[ -2   6  -1 -29 -23  13   5  16 -11 -12  -2 -39  -6  31  -9 -17  10   1
 -11   4  -7  -3 -30   4   1  18   8 -31 -32   9  -3   9   5]  q508
[  9  16  -2  -7  -3   4  -1   5  -7 -10  -9   3  -2   7   0   7   9   2
  12  -3  -6   0 -15 -15   5   4   4  -1  -4   6  -4   4   6]  q508
[ 18  -6 -29 -26  -9   2 -15  16   0   2  -2   6 -15  16  24  12  -1  14
 -26 -14  33   5  14  -5  22 -11  32   3  20 -59  -8  10  -3]  q35
[  5  -4   0 -11  -6  -1   6  -2 -14 -12  -8   7   5   7  -4  11  -4  -2
  -9  -1  10   0 -19  -9  -6  -5   6  -4  -2  11  -7   2   3]  q729
[ -6   7  -4 -16   2  -6  -4   5 -12   4   2 -16  13   2 -16   0   9  -6
   6   0 -10   1  -1  -8 -13  -2  11   0  13   9  -3 -18  -3]  q163
[ 36 -16 -68  -8 -17  25 -42  27   5  33 -28 -48  31  32  30  11 -20  28
  -8  21   0  51 -30   7 -27  32 -16  13 -30  11  16  19  28]  q35
[ 17  -7  57  16 -10 -22  14   9  -1 -16   4  -7 -18 -19  19  21   2   1
   9  -6 -20   0  -1 -11  -3   1 -16  11  14 -21 -26  14   3]  q508
[  0 -37   1  -9 -21 -20  -9 -15 -37 -30   9 -10 -11 -17   2 -20  -8 -24
 -15  19   4   5 -34  26 -25  -5  -4  10   8  23 -23   1  43]  q192
[ 16 -11 -51 -16   6  -3 -15  22 -10 -18 -16 -17  37  29 -18  13   2  34
  28 -15 -42  22 -52  32 -21 -23 -50  23 -16  -4 -11 -36   7]  q327
[  8   0 -12 -14  -6  -4   6  10 -11  -2  -9   8   9  15  -4  -1   9  -2
   1   8   5  14  -5  -3  -4   8   7   2   0   0  -2   2   4]  q550
[ 14 -10 -19  -9  -5  -7  -7  -6 -14  -8  -5  -6  -3   8 -21   4  12  -5
   8   1   7   2 -21 -21  -7   4   3 -10   2  22  -3 -16   7]  q720
[ 37  -8  13   8  19   0  23   7 -36  17 -45  -2  18  -8 -41  -7 -12   0
  25  18  21  21   9 -54 -48  38  27  -4 -14  43  28  67  12]  q435
[  9  -3  40 -19  13 -23 -15   4   7 -13  12  15 -15 -17 -41  14  23   4
  11  11  -3  -9  -5 -32 -23  -8 -74   1 -15 -36  -5 -83  44]  q329
[ -2 -28   7  51   3   0 -19   8 -17  -7 -31  15  27 -42  -3 -19 -11 -18
   8  32   5  39  -2  15 -31  41 -18  24  -9  53  40  92  14]  q550
[-11 -11  15  50 -18  14 -27 -42  10 -19   8  28 -18 -13   6 -57 -28 -16
 -24  16  38  -9  70 -19 -13  24   0 -11  27  37  36  17  16]  q435
[  1 -10  -1 -12 -11  -6   9  -1 -19 -18   1  -2   1  10  -8   2   1  -4
 -11  -5   9  -2 -19   2  -8  -8  11  -7  -4   8 -14   9   2]  q729
[-29 -70 -11  14  21  11  -3 -21 -17 -49  36 -18  30 -82 -43 -25 -14  12
 -40   4  -1  28 -56  34 -11   0 -45  15   8 -25 -26  39  38]  q729
[ 15   2 -23  -5  -8  -7  -4 -10  -5  -7  -4  -7  -3   7 -18   3  11   0
  13  -4   2  -2 -16  -6  -2   2   0  -9   9   8  -3 -13   3]  q720
[  6   4  -5 -24   2  -3  11  -3  -6  -8 -10 -12   6  10   8 -10   5  -6
  -2   2  13  14  -9 -19  -8  -6  18  -4  -6  -2  -5 -11   4]  q435
[  3  -2  -1 -15  -5  -2   8  -1 -15 -13  -6   2  12  16  -5   4   2  -4
 -12  -5   8   5 -22 -11  -3  -1   7  -8  -4   4 -14   2   9]  q729
[ -3 -52   7  52  -3  15 -40 -37   6 -28  11  33 -10 -32 -11 -59 -19 -34
 -23  -6   5  29 -16 -11  -9  31 -74 -20   8 -17 -14   0  21]  q204
[ 23   1  26  -5   0 -14  10 -31  14 -34   1  41 -36  47 -10 -12  26  13
 -10 -26  -1 -25  18 -13   3 -46 -13   5  -3 -49  -5 -27  11]  q204
[ -5   3  -9 -15   3  -1  -6   4  -4   2   4 -19  13   1 -18   3   9   2
   6  -2 -13   1  -2  -3 -14  -1   5   0  12   3  -1 -22  -2]  q163
[ 15   6  -5 -15  -9   5   3   1  -9  -7 -10  14   0  18   4   4   5   0
  -5  -7   1   3  -6  -3  -4  -1   3  -2   5  -3   2 -10  15]  q35
[  8  -4  63   0   9 -12 -24  -4 -18 -40 -25   9   1  24 -11 -32  11 -34
   0  18  57   7  48 -67 -38  22  20 -12 -12  46  30  59  11]  q435
[-11 -14   4  14  32 -58 -24  11  -4  42  25 -36  11 -55  19  18 -21  -8
  23  24  -7  45  -1  14  -3  -2 -71  29  -1   0 -12 -21  17]  q793
[ -5   1 -18 -24   2  -7  -1   6 -13   3   5 -13   7   5 -13   6   9  -2
   5   1 -11  -2   0  -3 -10 -10  20   3   9  10  -4 -25  -3]  q163
[-15  37  28  22  17 -14 -10   2  18   5   4   0  16  -1  18   4  21 -11
  15  -8  -5  12  -4 -16  15  -9 -31  14 -13   6   2  -1   6]  q508
[ -4  15   0  43 -30   2  -4 -25  19 -20 -10  14 -10 -21  -5 -29   0 -19
   7  -6 -20 -31  13  45 -17   2 -47  18  -5 -37 -20  38  32]  q329
[  5   9  -2 -27  -1   0   6  -3  -8  -4  -2   1   1  14  -5   4   6  -2
  -4  -4   3  15 -22   9  -7  -2  -2  -3   1 -15  -7 -12  11]  q192
[-49  22 -27  18  -4  38 -53  14   2  -9   5 -63  46   1 -11 -57  12  -6
 -10  -1  11  26 -63  28  30  47 -31 -37 -13   6  12   8  15]  q508
[  5 -26 -67  37 -28  -5 -84   8  11 -21  -9 -71  33  18 -19 -32  39  10
  25 -40 -16   0 -50  70 -30  20 -10  -5  23  30  30 -34  68]  q163
[  4  11  -9  -7  -3   4  -1   7  -7  -5 -10  -4   0  10   6   8   3   2
  10  -4  -7   4 -24 -11  10   7   2  -2  -7   5  -8   0   1]  q508
[-16  22  -6   7 -24  47   9 -31  26  -4  11  35 -25  28  21  20 -46  31
 -25  10  15 -26  56  -4  22   4  18 -14  18  15  24 -22 -47]  q729
[-24  -9  27  45   1  -5 -24  -5   7 -13  33 -25  19 -53 -17 -18  23   2
   4   0 -13  30  -8  19 -18   3 -65  14  11 -42 -18  -2  13]  q329
[ 11   3  -6  -7  -4   1  -1  11 -14  -3 -12   0  -5   3  -3   5   2   0
   8  -2  -3   4 -22 -16   4  10   3  -6  -6   5  -5   2   4]  q508
[ 11   5 -13  -7  -1  -5   2 -12 -10 -13  -5   1   2   9 -23   1  12  -4
  12   1   1  -3 -15 -15  -1   4   0  -9   5  19  -1  -9   8]  q720
[ 13  -5   9  -2  -2   2  -7  -9 -10 -11  -5   2  -4   5  -1  -1  14   1
   6  -4   5   2 -18 -22   5  -8  10  -1   2  -1  -7 -11   2]  q204
[ -7  10   0 -17   3  -6  -1  -9 -15  -3   1 -13  -4   3  -7  -1   7  -7
   9   1   2   0   2   6  -9  -4  -3  -1  -3  17  -3   7  14]  q793
[ -8   2   3 -21  -2  -2  -8   9 -18  -1   2 -17  12   0 -20  -5  12  -6
  -2   2  -3  -3   0 -13 -15  -3  16  -3  14   8  -4 -15  -2]  q163
[ -6   0  -8  -7   0  -7  -8   8  -7   0   3 -26  13  -1 -14   4  14   1
  12  -6 -13  -2  -6  10 -15  -7  10   4  12   8   0 -16  -1]  q163
[ -2  -5   6  -9 -10   2  10  -4 -12 -20   0   1   6   2  -6   4   1  -1
 -15  -7   7  -8 -20   1  -2  -6   7  -6   3   1 -14   6   8]  q729
[ -8 -48  27   1 -12  31 -18 -21   4 -30  -4 -11 -21 -15 -44 -17  -6 -16
 -11 -20  21 -36 -15 -15 -22  19 -29 -31 -34  15  -1  11 -14]  q204
[  7   0 -13 -11  -5  -3  -4   8  -8   1  -4   1  -8   1   8  11   1  -7
  -2  -1  -1  -2 -12 -10   2 -13   8  -9  -3  11   0  -3  -5]  q327
[ 13  -6 -24  -5  -1  -8  -6  -7  -9  -6  -6   0  -1   8 -14   7  14  -2
  12  -2   4   4 -21 -15  -2  -1   1  -5   5  18  -1 -21   5]  q720
[  8   4 -19   0  -3  -2  -5  -9  -2  -8  -4  -3   4   3 -15   6  14  -3
  14  -5   2  -2 -16 -11   3   4   1  -6   9  16  -1 -14   4]  q720
[ -8   6  13  -5  -8  -1  -4  -5  -6  -9 -11  -2  -5  -2  -5   4  10   1
   5   9  -4   1  -4 -10  -9   3  -7   1  -8 -10  -1 -16   1]  q329
[ -40  -12   13  -14  -11   13  -40   13   19    0   41 -101   38  -44
   15   -9  -12   -1  -13   18  -16   28  -28   47   -4   32  -77   -3
  -11  -10  -28   -4   20]  q793
[ -1  -4  -2  -7  -4  -4   6   1  -9 -12  -3  -7  10   8  -6   8   1   0
  -7  -7   9   2 -20   3  -4  -3   5  -6  -6   7  -7   8   2]  q729
[  9  -3 -21  -3  -4 -11   0 -11 -11 -13  -2  -6   1   9 -23  -1  15  -3
  12  -6   1  -4 -21  -4  -3  -5  -2  -5   3  14  -6 -12   6]  q720
[  3  68  46  -3  27  41  31 -18  40 -14 -22  24  17  15  20  35  -8  36
  16  17   1  -9  39 -41  16   0   8  19  16  -8  30 -15   7]  q435
[ 14  -6 -20  -2  -3 -15  -3 -11  -9  -8  -5  -3  -6  13 -17   3  12  -3
  12  -6   3   0 -15 -11  -3  -2   2  -7   6  13  -3 -15   4]  q720
[ 42  50 -12 -41 -38  23   2  20  -8 -19 -62  26   6 114  24 -39   6   0
 -15   2  24 -23  38 -31  -1  12  61 -12  -2 -17   9  11  35]  q435
[  9 -25 -49  18   7  16 -11 -32 -18  -5   6  69 -10 -15 -25 -38  -2 -48
 -20  14  17  15 -15 -52   1  22 -16 -21   6  33 -11 -25  54]  q720
[-12  13  67 -68  13   2  40 -10 -25 -25 -14   4   9  21  -5 -17  13   0
 -77   5  25  18 -33 -58  19 -16  23 -28  -2 -64 -17  23  -9]  q729
[ -2   3 -62 -50  25 -26   3  38 -12  17 -19 -13  40  11  19  25  -1   2
  13  37  -2  47 -19  13  17   4  20  32 -43  23  16  24   7]  q550
[  4   8  -3 -19   2  -2   9  -1  -5 -12 -10  -9  15   7   3 -12   7  -2
   2  -3   9   9  -5 -13  -7  -7  16   2   1   1  -3 -13   7]  q435
[-27 -43 -18  10  16 -29 -28  11  14   1  -2 -43  -4 -45   9  14  -7 -23
  -2   4  30  -2  -7  20  19   7  -1   6 -34  22  17  54 -13]  q720
[-20 -43 -45 -15   2 -31 -16   4 -12  15 -22 -50  -7  -4 -18   6  29  27
  -9 -29   4   6 -42  28  -6 -19  30  -3 -38   9  44 -21 -11]  q329
[  8 -25 -32  10 -35 -33 -25 -27  -9  13  -5 -14 -52  42  18 -28 -18 -17
  -7   2  15  -6  38  32 -39 -14  -6  -5 -25  39  13  26 -10]  q793
[ -8   9  -8 -18   2  -6   0   4 -12  -1   2 -13  11   8 -16   0  10  -5
   8   2 -13  -1   2  -1 -14  -8  14   3   6  14  -1 -14  -8]  q163
[-27 -71 -74 -15  35  10   2   1  -5  41  52 -33  28 -53  -3   3 -23  -6
 -39  15 -11  51  -1 -28  12  26  24   5  -7  16 -24 -13  34]  q163
[-37  -3  75  16  20  56   6  31 -16 -39  -3  12  15 -36 -37  13   6   4
   1  36  13 -24  27 -32   6  43   4   0 -11  12  15  31  32]  q329
[ -9 -21 -31  53   3  16 -72  15  61  23  -3 -34   0  -2  25   5   4  21
   4 -48  33   5  15  25  43  28  -5 -15   0 -33  47   2 -15]  q204
[  6  -6 -13 -17  -8 -13  -2   8  -5  -1  -7  -1   7   5  -1   0   7  -3
  -2   4   9   5  -5   3  -2   3   3   4  -1  -4  -3   1   6]  q550
[-21 -48 -63 -18  27 -27 -44  17  12   6  25 -73  -3  -5 -15  24  -5 -10
  25   0  15  24 -24  22   1  21  -1 -22 -21  19   7 -32   1]  q163
[ -2  15   9 -23  -3   5  -6  -6 -16  -1  -5 -13  -2   2  -9  -3  12  -2
   0   2   6   1  -3  -3 -11  -1  -2  -7   3   8   1   4  11]  q793
[ 11   5  -7 -19  -8  -7  11  10 -12  -8 -10   7   4  20  -5   4  12   1
   4   7   6   6  -5  -2  -5  -1  13   4   1  -7  -7   4   2]  q550
[  9   1   3 -12  -3   2   4   6 -12 -13  -7   6   9   5  -2   7  11   3
  -3 -10  -5   7 -18   3  -3  -3  -3   2   5  -2   0 -11  19]  q35
[ 10   0  -8 -19  -3  -7   1  16 -11   0 -13  -1  14   4  -5   7  11   4
   3   9   7  10 -16  -3  -4   4   4   7   1  -6   1  -2   8]  q550
[-26 -49 -27  44  30 -10  12 -10   4  35  41 -33   1 -32  14 -13 -38  -5
 -29   9  -6  45  -3   2  16  11 -28  -9 -14 -10 -21  24   4]  q327
[  9   8  -6  -1  -3   6  -6  13 -10   0 -11   2   2  -8   7  14   8   2
  12  -6  -4   2 -24 -18   6   3   5   6  -1   8  -7   0   4]  q508
[  6   2  16  -8  -4  -7   9  -3 -15 -15  -4   7   5   5 -12   6   2  -2
  -8   0  12  -1 -13 -11  -9  -6   2  -5   1   4  -7   9   5]  q729
[  8  -2 -12   0  -7   2  -7  -9  -3 -13  -1  -4  -4   3 -22  -1  14  -4
   5  -3   8  -8 -12 -13   0   6   0 -14   8  11  -1  -7   9]  q720
[  8   6   3 -15  -7   1   5   0 -11 -14  -4   7   4   9   3   5  10  -2
  -3  -6  -2   4  -7   3  -5  -7   3   4   2   5   0   0  12]  q35
